[-50 17 32 -16 34 15 52 44 31 24 -14 -16 55 -17 -24]
[-53 7 65 -17 -22 38 8 13 31 -45 -28 -43 -20 23 -6]
[2 15 31 -7 -17 -23 78 10 31 44 31 -47 37 15 10]
=>
[-17 -24 -50 17 32 -16 34 15 52 44 31 24 -14 -16 55]
[23 -6 -53 7 65 -17 -22 38 8 13 31 -45 -28 -43 -20]
[15 10 2 15 31 -7 -17 -23 78 10 31 44 31 -47 37]

[-2 19 50 -56 -10 9]
[-6 28 38 -61 -22 -13]
[-14 -26 61 -18 42 28]
[26 -35 49 -4 45 30]
[31 26 -4 27 -18 30]
[79 -84 -51 74 67 68]
[20 -33 -1 10 17 10]
[3 -50 25 0 20 8]
[-43 58 16 -61 -47 -57]
=>
[-10 9 -2 19 50 -56]
[-22 -13 -6 28 38 -61]
[42 28 -14 -26 61 -18]
[45 30 26 -35 49 -4]
[-18 30 31 26 -4 27]
[67 68 79 -84 -51 74]
[17 10 20 -33 -1 10]
[20 8 3 -50 25 0]
[-47 -57 -43 58 16 -61]

[-9 35 -34 37 8 -26 44 -38 60]
[-17 10 9 10 -53 -58 -37 -19 -63]
[-46 77 61 -27 -33 -41 -66 -74 -30]
[-70 -79 64 14 -31 73 -44 30 -9]
[9 -20 -69 64 -36 49 43 34 55]
[67 59 75 -7 77 33 79 -11 -74]
[26 42 69 12 39 -32 -67 -23 18]
[28 -43 46 14 -31 -59 -3 68 80]
[-16 -24 -54 79 68 -60 29 50 -58]
[57 39 50 14 -29 14 61 77 16]
=>
[-38 60 -9 35 -34 37 8 -26 44]
[-19 -63 -17 10 9 10 -53 -58 -37]
[-74 -30 -46 77 61 -27 -33 -41 -66]
[30 -9 -70 -79 64 14 -31 73 -44]
[34 55 9 -20 -69 64 -36 49 43]
[-11 -74 67 59 75 -7 77 33 79]
[-23 18 26 42 69 12 39 -32 -67]
[68 80 28 -43 46 14 -31 -59 -3]
[50 -58 -16 -24 -54 79 68 -60 29]
[77 16 57 39 50 14 -29 14 61]

[16 -60 -30 -68 -56 -35 5 58 36 -40 46 -38 68 24]
[-8 -46 -48 11 -77 -8 43 -1 -23 -50 41 -31 -11 10]
[65 -38 -29 9 -15 -11 9 -14 -25 -20 -26 28 55 59]
=>
[68 24 16 -60 -30 -68 -56 -35 5 58 36 -40 46 -38]
[-11 10 -8 -46 -48 11 -77 -8 43 -1 -23 -50 41 -31]
[55 59 65 -38 -29 9 -15 -11 9 -14 -25 -20 -26 28]

[5 -61 47 73 -60]
[41 38 14 50 69]
[26 64 55 36 84]
[41 51 49 30 23]
[55 64 49 28 54]
[56 65 31 -23 56]
[81 40 59 23 52]
[71 50 -66 33 56]
[29 48 52 11 36]
[63 -72 -51 16 -53]
=>
[73 -60 5 -61 47]
[50 69 41 38 14]
[36 84 26 64 55]
[30 23 41 51 49]
[28 54 55 64 49]
[-23 56 56 65 31]
[23 52 81 40 59]
[33 56 71 50 -66]
[11 36 29 48 52]
[16 -53 63 -72 -51]

[0 2 -1 -3 7 6 -3 3]
[-2 17 0 -6 45 -13 11 11]
[17 -9 7 -3 -7 4 -10 18]
[-12 -28 -3 12 -80 38 -26 -29]
[-11 3 -4 -2 -3 -9 5 -21]
[6 -3 3 -3 -7 -3 -4 0]
[-2 -5 -3 1 -14 3 -3 -10]
[7 1 1 -5 10 1 -3 9]
[-5 3 0 -4 1 -12 3 -14]
[0 2 -2 -3 7 4 -1 2]
[-1 1 -1 -4 2 -3 0 -4]
[-3 6 -3 -2 14 6 1 2]
=>
[-3 3 0 2 -1 -3 7 6]
[11 11 -2 17 0 -6 45 -13]
[-10 18 17 -9 7 -3 -7 4]
[-26 -29 -12 -28 -3 12 -80 38]
[5 -21 -11 3 -4 -2 -3 -9]
[-4 0 6 -3 3 -3 -7 -3]
[-3 -10 -2 -5 -3 1 -14 3]
[-3 9 7 1 1 -5 10 1]
[3 -14 -5 3 0 -4 1 -12]
[-1 2 0 2 -2 -3 7 4]
[0 -4 -1 1 -1 -4 2 -3]
[1 2 -3 6 -3 -2 14 6]

[21 -2 -45 26 -59 -67 8 26]
[-42 -44 -41 56 51 -66 26 44]
[54 24 -7 9 -53 -21 -62 40]
[23 31 29 -26 27 -28 -39 -40]
[-28 59 38 37 -30 -15 -45 41]
=>
[8 26 21 -2 -45 26 -59 -67]
[26 44 -42 -44 -41 56 51 -66]
[-62 40 54 24 -7 9 -53 -21]
[-39 -40 23 31 29 -26 27 -28]
[-45 41 -28 59 38 37 -30 -15]

[-25 -33 43 -46 34 -67 33 53 -23]
[-37 -57 -43 -31 -44 -49 -12 -33 19]
[19 -59 39 18 -17 32 1 42 -31]
[58 -20 -61 53 -40 -27 -13 66 -6]
[20 65 -17 11 -60 33 9 -4 -4]
[4 66 54 -32 -28 -40 -39 57 -29]
=>
[53 -23 -25 -33 43 -46 34 -67 33]
[-33 19 -37 -57 -43 -31 -44 -49 -12]
[42 -31 19 -59 39 18 -17 32 1]
[66 -6 58 -20 -61 53 -40 -27 -13]
[-4 -4 20 65 -17 11 -60 33 9]
[57 -29 4 66 54 -32 -28 -40 -39]

[11 -83 71 12 17 -39 -24 -1 38 39 -12]
[3 -35 -22 54 -30 29 19 31 -16 76 -62]
=>
[39 -12 11 -83 71 12 17 -39 -24 -1 38]
[76 -62 3 -35 -22 54 -30 29 19 31 -16]
